Here is a tiny trained network, its code and every weight. The questions are about switching its units off for an input and a class, where a switched-off unit gives its printed mean instead of its output.

import numpy as np


def w(rows, s, z=0):
    codes = np.array(rows[::2]) - 128.0
    scale = np.full(codes.shape[1], s)
    scale[-1] = z or s
    return codes * scale


def norm(h):
    return h / np.sqrt((h * h).mean(-1, keepdims=True) + 1e-5)


def f(y):
    return np.maximum(y, 0)


def log_softmax(a):
    a = a - a.max(-1, keepdims=True)
    return a - np.log(np.exp(a).sum(-1, keepdims=True))


def net(x, mask):
    res = np.array(x, float).reshape(1, 3) / 4 @ E
    u = 0
    for l in range(4):
        y = f(norm(res) @ A[l][:, :-1].T + A[l][:, -1])
        res = res + np.where(mask[u : u + 3], y, B[l][:, -1]) @ B[l][:, :-1]
        u += 3
    return log_softmax(norm(res)[-1] @ U[:, :-1].T + U[:, -1])


A, B = {}, {}
E = w([
[52,101,141,82],'x0',
[2,240,145,55],'x1',
[36,17,85,204],'x2',
],0.0023)
A[0] = w([
[118,164,155,110,21],'0.n1',
[116,181,187,67,144],'0.n2',
[254,145,124,110,2],'0.n3',
],0.0064,0.0018)
B[0] = w([
[87,116,93,130,161],'0.n1',
[142,108,75,77,254],'0.n2',
[150,183,254,203,246],'0.n3',
],0.0065,0.003)
A[1] = w([
[121,136,137,135,58],'1.n1',
[43,110,154,82,23],'1.n2',
[128,2,137,120,3],'1.n3',
],0.0045,0.0011)
B[1] = w([
[143,140,105,130,128],'1.n1',
[205,232,121,159,252],'1.n2',
[131,108,2,180,244],'1.n3',
],0.0034,0.0014)
A[2] = w([
[182,125,220,153,156],'2.n1',
[133,124,107,75,15],'2.n2',
[109,148,122,2,3],'2.n3',
],0.0091,0.0014)
B[2] = w([
[207,165,254,215,254],'2.n1',
[97,151,128,93,166],'2.n2',
[135,122,155,41,243],'2.n3',
],0.0075,0.0046)
A[3] = w([
[147,1,109,173,10],'3.n1',
[77,87,146,110,118],'3.n2',
[151,122,117,102,38],'3.n3',
],0.0062,0.0012)
B[3] = w([
[247,39,84,14,253],'3.n1',
[253,207,178,205,185],'3.n2',
[89,163,141,112,148],'3.n3',
],0.0036,0.0021)
U = w([
[103,157,125,8,141],'0',
[169,33,49,137,149],'1',
[191,145,202,181,250],'2',
[56,149,89,185,3],'3',
],0.017,0.0019)

Each question gives the input, the list of numbers given to net, and the class t.
The units are the neurons (one row each of A and B). Each row of codes is followed by its name. A weight is (code - 128) times the scale printed after its matrix; where a second scale follows, it is the last column's (A, B and U).
mask holds one flag per neuron, layer by layer. A switched-off neuron (its flag False) gives its mean, the last column of its row in B, instead of its output. The means were averaged over made-up inputs and are rounded, as every weight is.
A unit's drop is (log p(t) with every unit on - log p(t) with that unit switched off) / (log p(t) with every unit on - log p(t) with every unit switched off).
The circuit of an input: a set's keep is (log p(t) with only the set's units on - log p(t) with every unit switched off) / (log p(t) with every unit on - log p(t) with every unit switched off). Starting from all 12 units, units are removed one at a time, each time the one whose removal leaves the highest keep (on an exact tie, the one counted first), for as long as the keep stays at least 0.8.
circuit, biggest first: the units of the circuit, biggest drop first
unit that matters most: the unit with the biggest drop
k most important neurons of layer l: the k neurons of layer l with the biggest drops, biggest first
drop when u is switched off: that unit's drop, to one decimal
input [-2,3,-7], class 0: circuit, biggest first : [0.n2, 2.n1]
input [8,1,2], class 0: circuit, biggest first : [2.n1]
input [-2,6,7], class 3: circuit, biggest first : [2.n1, 2.n3]
input [1,7,7], class 3: circuit, biggest first : [2.n3, 2.n1]
input [3,2,5], class 3: circuit, biggest first : [2.n1, 2.n3]
input [-3,8,7], class 3: circuit, biggest first : [2.n3, 2.n1]
input [6,5,7], class 3: 2 most important neurons of layer 0 : [0.n2, 0.n3]
input [0,4,4], class 3: circuit, biggest first : [2.n3, 2.n1]
input [4,-1,-4], class 0: 2 most important neurons of layer 2 : [2.n3, 2.n2]
input [1,2,6], class 1: 2 most important neurons of layer 2 : [2.n1, 2.n2]
input [3,-1,4], class 1: drop when 0.n3 is switched off : 0.1
input [-5,2,6], class 1: drop when 2.n1 is switched off : 0.5
input [-3,5,6], class 3: drop when 2.n1 is switched off : 0.5
input [3,2,2], class 0: unit that matters most : 0.n3
